[140 143 142 174 104 160  87 111] : <17>
[115 143 142 174 104 160  87 111] : <10>
[ 98 160 151 105 195 148 124  96] : <88>
key -> tag
[151] -> Q624
[142] -> Q829
join <88> 2:  => Q624
<88> => [ 98 160 151 105 195 148 124  96]
<17> => [140 143 142 174 104 160  87 111]
find: [115 143 142 174 104 160  87 111] => <10>

[140 124 130 150  71 164  99 148 156 156 153 156 133 140 134  91] -> <63>
[154  86 130 152 132 125 157 148 171 144  84 129 133 128 119 157] -> <71>
[154  86 122 152 132 125 157 148 171 144  84 129 133 128 119 157] -> <61>
dup <71>:  => [157]
tags:
[86] -> Q30
[154] -> Q55
[124] -> Q92
join <61> 1:  => Q30
<61> => [154  86 122 152 132 125 157 148 171 144  84 129 133 128 119 157]
find: [154  86 122 152 132 125 157 148 171 144  84 129 133 128 119 157] => <61>

[131 143  85 137 128 124 137  95 128 130 135  93 133 122 143 102 136 138
 146 117 147  88 100 128 116 113 126 120 133 116 121 108  98 139 106 129
 133 131 127 144 104 144 143 114 131 115 133 119  98 146 151 121] = <19>
[131 150 130 135 139 148 100 184 120 136  48 190 125 139 109 177  91 105
  79 174 142 144 152 134 191 120  84 122 139 157 170  86 131  75 104 140
 160 201 136 121 128  95 111  69 116 186 128 116 150 125 157 101] = <133>
[128 149 126 127 130 126 103 122 128 124 131 122 128 127 122 123 131 126
 132 123 126 122 122 131 128 126 129 126 132 125 127 131 133 133 123 123
 132 131 121 129 127 119 132 126 120 119 129 122 120 125 123 129] = <83>
[131 143  85 137 128 124 137  95 128 130 135  93 133 122 143 102 136 138
 146 117 147  88 100 128 116 113 126 120 133 116 121 108  98 139 106 129
 133 131 127 144 104 144 143 114 131 115 133 119  98 146 135 107] = <113>
[128 132 126 127 130 126 127 122 128 124 131 122 128 127 122 123 131 126
 132 123 126 122 122 131 128 126 129 126 132 125 127 131 133 133 123 123
 132 131 121 129 127 119 132 126 120 119 129 122 120 125 123 129] = <95>
<19> => [131 143  85 137 128 124 137  95 128 130 135  93 133 122 143 102 136 138
 146 117 147  88 100 128 116 113 126 120 133 116 121 108  98 139 106 129
 133 131 127 144 104 144 143 114 131 115 133 119  98 146 151 121]
key -> tag
[137] -> Q756
[127] -> Q881
[123] -> Q803
[103] -> Q440
join <83> 6:  => Q440

[119 119 113 119 119] -> <32>
[176 127 128 113  49] -> <13>
[125 125  69 178 125] -> <70>
[ 90 170 120 111 161] -> <54>
[113 141  96 127 146] -> <124>
[190 140 155 169 100] -> <121>
[ 90 134 132 126 127] -> <110>
[160 149 137 107  67] -> <62>
dup <70>:  => [125]
<110> => [ 90 134 132 126 127]
<13> => [176 127 128 113  49]
dup <32>:  => [119]

[108 121 115 132 132] -> <168>
[124 124 128 128 128] -> <158>
[164 141 114 133 110] -> <156>
[ 88  77 158  84 144] -> <31>
[124 144 121 177  85] -> <40>
[121 146 146 146 146] -> <131>
[131 124 125 125 130] -> <20>
[108 121 115 156 132] -> <177>
[158 136 116 124 134] -> <64>
dup <168>:  => [132]
dup <20>:  => [125]
tags:
[144] -> Q254
[177] -> Q506
[178] -> Q242
[125] -> Q81
[124] -> Q951
join <40> 3:  => Q506
find: [ 88  77 158  84 144] => <31>
dup <131>:  => [146]

[128 128 129 132 196] : <105>
[140 140 140 127 140] : <45>
[128 128 129 132 129] : <129>
<129> => [128 128 129 132 129]
<105> => [128 128 129 132 196]
<45> => [140 140 140 127 140]
dup <45>:  => [140]
key -> tag
[130] -> Q108
[196] -> Q465
[129] -> Q160
[197] -> Q439
[140] -> Q530
[128] -> Q117
join <105> 4:  => Q465
find: [128 128 129 132 129] => <129>
find: [128 128 129 132 196] => <105>

[ 94  84  95 117  74 174 155  92 180 142 135 157 139 104 110 149 160 109
 113  84 174 182] -> <34>
[ 94  84  95 117  74 174  80  92 180 142 135 157 139 104 110 149 160 109
 113  84 174 182] -> <68>
[116 123 117 173  91  93 133 174 117 193 157 109 165 187 144 191 186  97
  64  76 135  97] -> <7>
<68> => [ 94  84  95 117  74 174  80  92 180 142 135 157 139 104 110 149 160 109
 113  84 174 182]
<7> => [116 123 117 173  91  93 133 174 117 193 157 109 165 187 144 191 186  97
  64  76 135  97]

[ 85 135 112 128 122 166 137 123 154 143 139 122 107 115 180 116 146 103
 105]  <153>
[137 129 134 132  72 121 126 128 125 132 104 126 164 125 144 163 123 139
  74]  <66>
[158 103 119 153  95 100 151 126 125 112 111 148 167 130 121 161 140 128
  92]  <53>
[ 85 135 112 128 122 166 137 123 154 143 139 122 107 115 180 116 146 109
  98]  <149>
[ 99 122 115 120  96 140 167  96 166 121 132 120 156 129 149 122 161 114
  99]  <148>
[116 121 123 122  81 126 162  98 156 118 121 121 172 132 139 137 153 126
  90]  <130>
<130> => [116 121 123 122  81 126 162  98 156 118 121 121 172 132 139 137 153 126
  90]
key -> tag
[126] -> Q38
[121] -> Q263
[103] -> Q579
[166] -> Q484
[122] -> Q722
[125] -> Q89
[102] -> Q512
join <153> 11:  => Q722
dup <153>:  => [122]
<149> => [ 85 135 112 128 122 166 137 123 154 143 139 122 107 115 180 116 146 109
  98]
find: [ 99 122 115 120  96 140 167  96 166 121 132 120 156 129 149 122 161 114
  99] => <148>

[ 68 144 147 173  88 160] : <118>
[ 62  69 175 160 160  98] : <127>
[ 75  67  67  67  67 137] : <51>
dup <51>:  => [67]
key -> tag
[147] -> Q173
[146] -> Q956
[176] -> Q331
[148] -> Q679
[175] -> Q944
[68] -> Q10
join <118> 2:  => Q173

[126 127 149 135 140 126 129 146 122 125 163 114 132 119 151 123 125 132
 134 135 148 134 145 131 117 123 127 130 128 105] -> <163>
[137 127  98 133 111 150 120 118 148 129 104 107  97 152 132 143 122 141
 103 130 120 123 105 129 142 135 116 123 125 131] -> <111>
[106 128  86  94  88 172 136  81 148 120  87 114  87 189 108 140 132 147
 129 102 113  87  65 124 129 147 167 115 165 118] -> <84>
[159 136 152 110 148  92 140 131 103 146 157 196 192  71 111 121 115 140
 152 172 137 149 158 137 123 115  92 144 105 154] -> <52>
[140 134 171 127 153  99 130 158 105 134 184 136 160  71 151 116 126 115
 148 155 156 152 167 142 111 108 123 149 117 118] -> <56>
[129 122 149 136 123 145 106 156 132 124 160  80  87 134 176 138 114 141
 118  90 144 131 139 140 125 113 149 137 124  79] -> <178>
[124 127 143 135 130 130 125 136 130 125 136 118 122 127 139 107 129 136
 126 122 135 127 133 132 124 124 143 123 130 120] -> <48>
[109 125 128 130 127 135 125 128 134 124 125 114 115 138 132 134 129 127
 122 122 127 125 124 126 127 129 138 107 131 120] -> <144>
[137 131  86 110 117 118 145  96 114 141  84 185 157 138 107 138 128 112
 129 142 102 123 105 123 150 141 107 122 124 170] -> <176>
[134 133 128 122 127 116 135 128 118 135 122 155 139 112 111 123 125 118
 131 142 118 127 133 128 132 123 125 117 124 138] -> <3>
dup <56>:  => [134]
key -> tag
[133] -> Q292
[104] -> Q549
[138] -> Q587
[167] -> Q8
[105] -> Q677
[139] -> Q915
join <176> 22:  => Q677
<163> => [126 127 149 135 140 126 129 146 122 125 163 114 132 119 151 123 125 132
 134 135 148 134 145 131 117 123 127 130 128 105]
find: [137 131  86 110 117 118 145  96 114 141  84 185 157 138 107 138 128 112
 129 142 102 123 105 123 150 141 107 122 124 170] => <176>

